Below are the code and all the weights of a small trained network. Each question names an input and a class and asks about switching units off, where a switched-off unit gives its printed mean instead of its output.

import numpy as np


def w(rows, s, z=0):
    codes = np.array(rows[::2]) - 128.0
    scale = np.full(codes.shape[1], s)
    scale[-1] = z or s
    return codes * scale


def f(y):
    return np.maximum(y, 0)


def log_softmax(a):
    a = a - a.max(-1, keepdims=True)
    return a - np.log(np.exp(a).sum(-1, keepdims=True))


def net(x, mask):
    res = np.array(x, float).reshape(1, 3) / 4 @ E
    y = f(res @ A[0][:, :-1].T + A[0][:, -1])
    res = res + np.where(mask, y, B[0][:, -1]) @ B[0][:, :-1]
    return log_softmax(res[-1] @ U[:, :-1].T + U[:, -1])


A, B = {}, {}
E = w([
[183,254,237],'x0',
[44,236,107],'x1',
[52,93,233],'x2',
],0.0084)
A[0] = w([
[191,163,73,89],'N0',
[203,199,214,88],'N1',
[80,86,84,94],'N2',
[96,99,96,100],'N3',
[47,160,129,107],'N4',
[31,69,237,140],'N5',
[25,174,109,138],'N6',
[230,176,14,127],'N7',
[92,97,110,110],'N8',
[32,48,70,125],'N9',
[67,86,213,97],'N10',
[156,182,168,92],'N11',
[27,230,61,110],'N12',
[70,75,69,116],'N13',
[111,100,115,125],'N14',
[113,111,106,107],'N15',
[157,162,222,140],'N16',
[163,47,156,145],'N17',
[252,33,188,98],'N18',
[144,127,128,245],'N19',
],0.013,0.012)
B[0] = w([
[91,77,154,163],'N0',
[132,137,204,207],'N1',
[128,124,175,180],'N2',
[132,120,163,162],'N3',
[160,99,132,159],'N4',
[63,87,90,241],'N5',
[177,126,100,187],'N6',
[51,69,127,225],'N7',
[127,132,155,162],'N8',
[126,168,178,245],'N9',
[82,70,131,191],'N10',
[123,125,181,163],'N11',
[195,85,121,201],'N12',
[120,146,171,210],'N13',
[130,136,142,160],'N14',
[122,123,153,147],'N15',
[119,154,156,210],'N16',
[172,128,116,220],'N17',
[210,81,128,238],'N18',
[132,253,34,247],'N19',
],0.049,0.012)
U = w([
[100,153,198,26],'0',
[218,26,70,75],'1',
[6,16,71,205],'2',
[96,204,30,252],'3',
],0.012,0.0029)

Each question gives the input, the list of numbers given to net, and the class t.
The units are the neurons (one row each of A and B). Each row of codes is followed by its name. A weight is (code - 128) times the scale printed after its matrix; where a second scale follows, it is the last column's (A, B and U).
mask holds one flag per neuron, in row order. A switched-off neuron (its flag False) gives its mean, the last column of its row in B, instead of its output. The means were averaged over made-up inputs and are rounded, as every weight is.
A unit's drop is (log p(t) with every unit on - log p(t) with that unit switched off) / (log p(t) with every unit on - log p(t) with every unit switched off).
The circuit of an input: a set's keep is (log p(t) with only the set's units on - log p(t) with every unit switched off) / (log p(t) with every unit on - log p(t) with every unit switched off). Starting from the 12 units with the biggest drops (on a tie, the unit counted first), units are removed one at a time, each time the one whose removal leaves the highest keep (on an exact tie, the one counted first), for as long as the keep stays at least 0.8.
circuit, biggest first: the units of the circuit, biggest drop first
top k neurons: the k neurons with the biggest drops, biggest first
drop when u is switched off: that unit's drop, to one decimal
input [-4,7,-2], class 1: circuit, biggest first -> [N12]
input [3,-1,-2], class 3: top 3 neurons -> [N9 N13 N2]
input [3,-4,4], class 1: top 2 neurons -> [N7 N18]
input [6,7,-5], class 1: top 3 neurons -> [N12 N9 N6]
input [6,1,8], class 2: top 2 neurons -> [N5 N10]
input [-5,0,7], class 2: top 2 neurons -> [N5 N10]
input [4,4,5], class 2: top 2 neurons -> [N5 N18]
input [3,-1,3], class 3: top 2 neurons -> [N7 N9]
input [-2,8,6], class 1: top 2 neurons -> [N12 N6]
input [2,8,7], class 1: top 2 neurons -> [N12 N6]
input [-7,3,-7], class 0: top 4 neurons -> [N9 N5 N13 N10]
input [-8,5,-8], class 0: top 3 neurons -> [N9 N5 N13]
input [5,-1,-7], class 2: drop when N7 is switched off -> 1.5
input [-2,2,8], class 2: drop when N14 is switched off -> 0.0
input [6,0,-8], class 2: circuit, biggest first -> [N7]
input [-8,4,5], class 0: drop when N9 is switched off -> 0.9
